Here is a tiny trained network, its code and every weight. The questions are about switching its units off for an input and a class, where a switched-off unit gives its printed mean instead of its output.

import numpy as np


def w(rows, s, z=0):
    codes = np.array(rows[::2]) - 128.0
    scale = np.full(codes.shape[1], s)
    scale[-1] = z or s
    return codes * scale


def norm(h):
    return h / np.sqrt((h * h).mean(-1, keepdims=True) + 1e-5)


def f(y):
    return y / 2 * (1 + np.tanh(0.7978845608 * (y + 0.044715 * y**3)))


def log_softmax(a):
    a = a - a.max(-1, keepdims=True)
    return a - np.log(np.exp(a).sum(-1, keepdims=True))


def net(x, mask):
    res = np.array(x, float).reshape(1, 6) / 4 @ E
    u = 0
    for l in range(3):
        y = f(norm(res) @ A[l][:, :-1].T + A[l][:, -1])
        res = res + np.where(mask[u : u + 4], y, B[l][:, -1]) @ B[l][:, :-1]
        u += 4
    return log_softmax(norm(res)[-1] @ U[:, :-1].T + U[:, -1])


A, B = {}, {}
E = w([
[116,59,142,151,59,136,119],'x0',
[174,160,86,140,124,145,132],'x1',
[140,48,82,132,86,96,104],'x2',
[56,114,106,51,32,17,144],'x3',
[139,71,111,91,197,2,213],'x4',
[81,192,151,115,102,151,96],'x5',
],0.0076)
A[0] = w([
[104,196,158,74,60,69,80,127],'0.n1',
[65,153,84,111,104,131,130,8],'0.n2',
[254,217,209,197,183,175,160,36],'0.n3',
[119,48,146,247,98,218,80,4],'0.n4',
],0.0086,0.0032)
B[0] = w([
[98,166,157,2,81,115,135,212],'0.n1',
[26,114,199,130,71,166,84,130],'0.n2',
[97,198,38,203,165,93,24,253],'0.n3',
[163,103,130,76,84,241,124,227],'0.n4',
],0.0091,0.0058)
A[1] = w([
[174,112,135,196,82,127,83,26],'1.n1',
[171,38,152,176,53,254,39,65],'1.n2',
[19,155,122,82,38,125,147,2],'1.n3',
[185,196,133,81,117,136,66,132],'1.n4',
],0.0074,0.0019)
B[1] = w([
[31,106,164,87,96,147,73,136],'1.n1',
[178,96,247,157,165,207,220,253],'1.n2',
[66,150,135,88,97,188,73,227],'1.n3',
[68,58,81,188,159,153,204,181],'1.n4',
],0.012,0.0057)
A[2] = w([
[55,189,163,168,158,129,63,173],'2.n1',
[221,255,187,57,157,62,166,163],'2.n2',
[102,139,139,88,125,124,28,1],'2.n3',
[155,201,65,95,189,220,129,176],'2.n4',
],0.0056,0.0021)
B[2] = w([
[137,190,4,149,95,62,94,223],'2.n1',
[130,54,84,120,93,161,124,185],'2.n2',
[29,123,112,102,136,125,136,134],'2.n3',
[114,129,245,182,99,63,99,251],'2.n4',
],0.011,0.0027)
U = w([
[31,144,146,24,12,94,103,165],'0',
[208,59,229,165,118,241,166,163],'1',
[122,195,92,254,192,94,50,201],'2',
[234,24,105,84,165,27,192,2],'3',
],0.012,0.001)

Each question gives the input, the list of numbers given to net, and the class t.
The units are the neurons (one row each of A and B). Each row of codes is followed by its name. A weight is (code - 128) times the scale printed after its matrix; where a second scale follows, it is the last column's (A, B and U).
mask holds one flag per neuron, layer by layer. A switched-off neuron (its flag False) gives its mean, the last column of its row in B, instead of its output. The means were averaged over made-up inputs and are rounded, as every weight is.
A unit's drop is (log p(t) with every unit on - log p(t) with that unit switched off) / (log p(t) with every unit on - log p(t) with every unit switched off).
The circuit of an input: a set's keep is (log p(t) with only the set's units on - log p(t) with every unit switched off) / (log p(t) with every unit on - log p(t) with every unit switched off). Starting from all 12 units, units are removed one at a time, each time the one whose removal leaves the highest keep (on an exact tie, the one counted first), for as long as the keep stays at least 0.8.
units of the circuit, in order: the units of the circuit, biggest drop first
most important unit: the unit with the biggest drop
top k neurons: the k neurons with the biggest drops, biggest first
k most important neurons of layer l: the k neurons of layer l with the biggest drops, biggest first
drop when u is switched off: that unit's drop, to one decimal
input [0,-5,-5,-3,8,4], class 3: units of the circuit, in order => [1.n3, 2.n2, 1.n2]
input [-3,-2,6,2,-1,-4], class 3: most important unit => 1.n3
input [4,5,-3,5,1,-7], class 3: top 2 neurons => [0.n1, 1.n3]
input [-6,-3,5,-2,-1,-8], class 3: units of the circuit, in order => [0.n4, 1.n3]
input [1,2,5,-5,7,3], class 3: units of the circuit, in order => [0.n3, 1.n2]
input [2,4,5,-8,7,-3], class 2: top 4 neurons => [1.n2, 0.n3, 0.n4, 0.n1]
input [0,-2,-8,-1,-8,-8], class 2: top 2 neurons => [0.n3, 2.n1]
input [-4,-2,8,-7,4,-3], class 2: 2 most important neurons of layer 0 => [0.n4, 0.n1]
input [2,-6,1,3,-4,-4], class 1: top 2 neurons => [1.n2, 0.n4]
input [-4,3,2,2,-3,-5], class 3: top 4 neurons => [1.n3, 0.n3, 0.n4, 1.n2]
input [1,-2,5,-1,4,1], class 3: top 2 neurons => [0.n3, 1.n2]
input [8,-6,-7,-6,7,-3], class 2: top 2 neurons => [1.n2, 0.n3]
input [2,4,-6,3,3,-2], class 3: 2 most important neurons of layer 1 => [1.n1, 1.n2]
input [-6,-7,-1,-6,4,-4], class 2: top neuron => [0.n3]
input [-3,2,-8,-4,-6,-4], class 2: drop when 0.n3 is switched off => 0.7
input [4,1,-3,-3,2,-2], class 2: drop when 0.n3 is switched off => 1.3
input [8,-2,8,5,-8,-1], class 1: drop when 0.n1 is switched off => 0.0
